Each row is followed by its group and then its class within the group.
[-13 -40  -7  11  -3  -7 -10  25  -8 -34  -4  35  14  17 -19  -7 -31 -19
  17  -2   1 -10   3  -4   1 -11   4  14  35   6 -12   7   1   4 -24   8
  -8  -6 -11  26   2  23 -12 -23  17  35 -10 -11 -31 -21   4  -1   9 -53
 -18  -7 -18 -23  22  -9  -1] => <89>/G
[ -5 -13  41  -2   9 -14 -14  24 -44 -27   4  41  29  -1  27  -5 -35 -33
   8 -23  18 -18  14   3  -6   8  35   7   5  26 -20   3 -13  14 -21   5
   7  -4   0  14 -10   8 -15   6 -10  51  12 -16 -61  43   8  22  14 -49
 -16 -21 -10 -18   5  -9  -4] => <95>/J
[-16 -17  32   5   1 -28 -21  15 -30 -22  10  36  12 -10  14 -19 -33 -29
  11 -11   8  -6   7   2 -18  -6  21  10  22  25  -4  -5  -5  15   1  -3
  -9 -16   7  17 -19   9  -7   9 -19  34  18 -12 -40  -5  -3  12   9 -41
 -34 -21 -10 -12   4 -12  -4] => <95>/H
[ -9 -26  51   0  10  -6 -26  15 -23 -25  15  22  19 -10  -7 -13 -28 -26
  10 -26  13 -17   5   0 -18  -2   9   7  25  24 -14  -3 -10   9  -4  14
  -9 -19   3  23 -10  14 -13  19 -11  47  18 -15 -31   0   4   5   9 -47
 -24 -17  -7 -11   6  -9  -4] => <95>/U
[ -5 -29  12   3   2 -10 -13   4 -12 -56   8  30   7  14 -10  -7 -36 -20
   5 -13   5  -7 -13  15  -8 -16  14  10  42  13 -14  10   7   5 -11   0
 -10 -10  -3  30   0   8   3 -35  34  34 -14 -10 -37 -28   4   6   4 -49
 -15 -18 -12 -20   1  -3  -3] => <89>/B
[-11 -42  -4  -4  -6 -18 -13  12 -14 -44   8  37  15   1 -21 -30 -32 -40
  18 -28  23  -2   6   6  -4 -10  17   2  26  14 -25   6  16   0 -23   7
 -12  -9  -8  38   5  22 -14 -12  22  40  -1  -5 -38 -17   3   3  -5 -31
 -10 -20 -10 -17  17  -8   9] => <89>/B
[ -4 -54  -4  -5  -6 -13 -23  12 -12 -53   7  32  12  12 -11 -14 -35 -34
  26 -17  17  -5  -9   1   7  -1   8  11  40  16 -26   3   6  16 -17   5
  -5 -12  -9  35  12  18  -1 -27  25  42 -11  -6 -42 -27   4  -1   0 -50
 -13 -16 -32 -21  12 -11   3] => <89>/B
[-10 -45  -5  -4  -7  -4 -17  22  -3 -30  -6  30  11  13 -11  -7 -26 -35
  14  -7   8 -13  -7   2  -5 -10  19   3  24   8 -24  11   0   5  -6   6
  -2   1  -8  27  13  19  18 -22  17  36 -15  -7 -43  -3   4  13   0 -56
  -8 -20 -17 -18  10  -3   3] => <89>/T
[ -2 -21  -4   0   4  -7 -11  17 -28 -55  -8  29   5  11   1  -5 -29   6
  16 -11  14 -17   4  16   3  -4  31   4  25   4  -6  17   6   7 -24 -17
  -3  -4  -3  24  12  21  -4 -28  12  27 -12 -14 -49  13   3  11  -3 -43
 -24 -18 -13 -39  14  -7   3] => <89>/B
[-13 -16  29  10   1 -17 -14   5 -26 -25  10  25  16  -5  15  -5 -31 -26
  11 -28  12 -11   6   5 -23   7  11   3  22  24 -20  -1  -8  10  -4  -1
 -10 -13  -3   7 -10   3  -6   6 -10  42  23 -19 -46   1   6   9  13 -48
 -29 -32 -10 -15   2 -11  -4] => <95>/H
[-22 -30  53   5   9  -4 -19  11 -36 -23   8  47  26 -11  12 -15 -29 -54
   6 -22  18 -11  23   2 -21  -6   9   7  25  30  -6  -1 -23  10 -13   2
  -3  -3   5  20   2   6  -5   4   3  44  21 -22 -37  -4   0  16  21 -54
 -42 -14 -16 -27   7 -14  -3] => <95>/J
[-14 -29  34   1  10  -1 -25  29 -47 -20  -2  34  21  -6  25  -4 -26 -24
   8 -21  11 -14  10  17  -5   8  39   4   6  15 -14   9 -15   8  -9   4
  -2  -1  -1   8  -8  26  -1   1  -5  20   6 -15 -41  39   2  46   8 -39
  -9 -19  -9 -10   1  -7  -8] => <95>/J
[ -2 -29   7  -4  -8  -1 -10  15 -13 -28   7  19  10   2  -9 -13 -27 -28
   5 -16  20 -10   8   8   1  -1  24  25  29   8  -7  10   9   2 -12   7
 -19   1   5  24   1   8  -3  -9   4  24  -1 -18 -28  -3   9   5   1 -34
  -6 -12 -16 -10   9  -6  11] => <89>/B
[-11 -32  -8   2   1 -12 -13  17  -2 -31  -2  14   7  10 -10 -11 -36 -17
  21 -15  13  -3  -4   6  -2  13   8   5  26  -1 -13 -10   4   8 -19   1
 -10  -3 -10  31   5  28  -6 -19   9  40  -6 -23 -43 -15   8  18   8 -47
 -12 -10  -6 -29  18  -9   9] => <89>/G
[-12 -39   3  -1  -7  -6 -17  23   2 -77  11  27  16  15 -19 -20 -35 -48
  29 -30  24  -6   1   7  -4  -6  11   6  39  16 -28   9  -5   8 -12   0
 -13 -15  -6  26   9   9   8 -16  22  46   5 -10 -36 -35   2   9   4 -42
   1 -26 -25 -17  15  -8   8] => <89>/B
[-18 -75   6  -2  -7  -1 -18  25 -16 -37  15   8  20  24 -43 -18 -33 -61
  21  -3  15 -10 -13   7  -2  -9  -7   1  46  17 -30   1  13  13 -13  -7
 -13   6  -8  33  24   7 -13 -12  12  41  -1 -18 -23 -16  16   9   9 -45
 -32 -14 -16 -26  19 -12  -5] => <89>/T
[  1 -32   5   6  -4   8 -16  16  -5 -55   3  24   9   7 -12 -17 -37 -18
   5 -12  13  -9  -8  11   7  -9  21   2  36   7 -26  -1  -2   0 -11   6
 -18 -11  -5  23  -2  16  -4 -25  23  38  -5  -5 -52 -17  10  11   2 -45
 -20 -16  -8  -7  19 -12   5] => <89>/B
[ -5 -11  27   1  -2  -8  -6  13 -33 -53   5  16  11  -9  11 -30 -45 -33
  -6 -13   5 -11  15  10 -24  -3  25   6  23  36   0  -3  -9   7 -14   8
  -8  -4   7  22  -2  -2  -6 -19  -1  30  18 -20 -30  10   8  11  15 -55
 -31  -8 -12 -21  10 -17   4] => <95>/U
[-25 -37  -6   0  -9  -3  -1  16  22 -14  11  53   9  11 -23 -18 -30 -39
  23  -9  25 -12 -11  17   1 -10 -28   5  27  11 -33   2  13  11 -17  -9
  -8 -14 -15  27   4  13   0  -2   1  58 -11  -9 -56 -26  14  13  -3 -66
 -23 -12 -28 -20   9 -18   4] => <89>/T
[ -1 -40   2   1   7  -5 -14  21 -11 -60   0  12  12   3 -11 -11 -33 -43
   6 -15  20  -5  -8   4   0   9  37   6  32   6 -29   5  -4   1 -19   5
 -14  -1  -3  27  20  10  -7 -20  26  31  -9 -14 -52 -12 -30   8   6 -53
 -17 -21 -21 -16   5 -10  -7] => <89>/B
[-11 -36 -18 -11  -7   1 -13  28   3 -36   2  23   6   3 -11   2 -36  -9
  26 -14  22 -22  15  12   5  -2   9   7  13   1 -33  12  10   7 -31  10
  -2  -1 -13  44   9  34 -15 -12   0  39 -13 -14 -61   4  -4  18  -2 -54
  -8 -15 -13 -17  10  -8   4] => <89>/T
[ -2 -71 -19   0  -2  -3  -6  15  -5 -43   0  24   4   3   1 -10 -35  -7
  17 -19   7  -7  -1   2   3   1  11   6  17   7 -17   3   8   6 -20   1
 -11 -12   0  19   8  18  -1 -11  14  34   0  -8 -63  -1   6   3  -1 -25
 -11 -15 -13 -12   3  -9  10] => <89>/B
[-22 -41  47   0   5 -11 -12   5 -44 -36  19  54  31  -8  -3 -16 -22 -28
  10 -20   9 -28   2 -35  -9   3   1  11  28  29 -16 -16 -24  13   2   1
   4 -15   1  27 -15  -8  -6   2 -17  53 -13 -13 -40  24   8   7  11 -27
 -30 -26 -21 -27   3 -23   0] => <95>/J
[ -9 -46   2  -3  -5   9 -13  26   2 -19  11  39  21  14 -15 -13 -27 -29
  25 -20  19 -13  -8   2   4   1  -2   3  20   0 -34  10   8  13 -24   0
   2   4 -10  32  18  33  -1  -3  -5  43  -9 -28 -47  -2  12  13   2 -56
 -18 -16 -28 -27   6 -24   8] => <89>/T
[-20 -26  30  -2   6 -18  -6  15 -20 -33  11  38  12  -5  10 -15 -29 -21
   1 -32   6  -6  10   2 -25   4   8   5  17  23 -12  -6   5   8   1   5
  -8   2  -4  25 -44   7  -7  -6 -73  41  10 -13 -31  -7   5   4  11 -36
 -29 -21  -9 -29   8 -12  -8] => <95>/U
[-11 -39   8   4  -9  -7 -33  22   3 -39  -3  50  13  22 -16  -7 -22 -37
  17  -8  19 -12  -5  -5   0 -14  14  10  36  22 -37  15 -13  15 -26  -2
  12  -4 -14  28  20   7   2  -8  33  44 -19  15 -58 -11   9   4   2 -74
 -15 -17 -20 -23  12 -13   2] => <89>/T
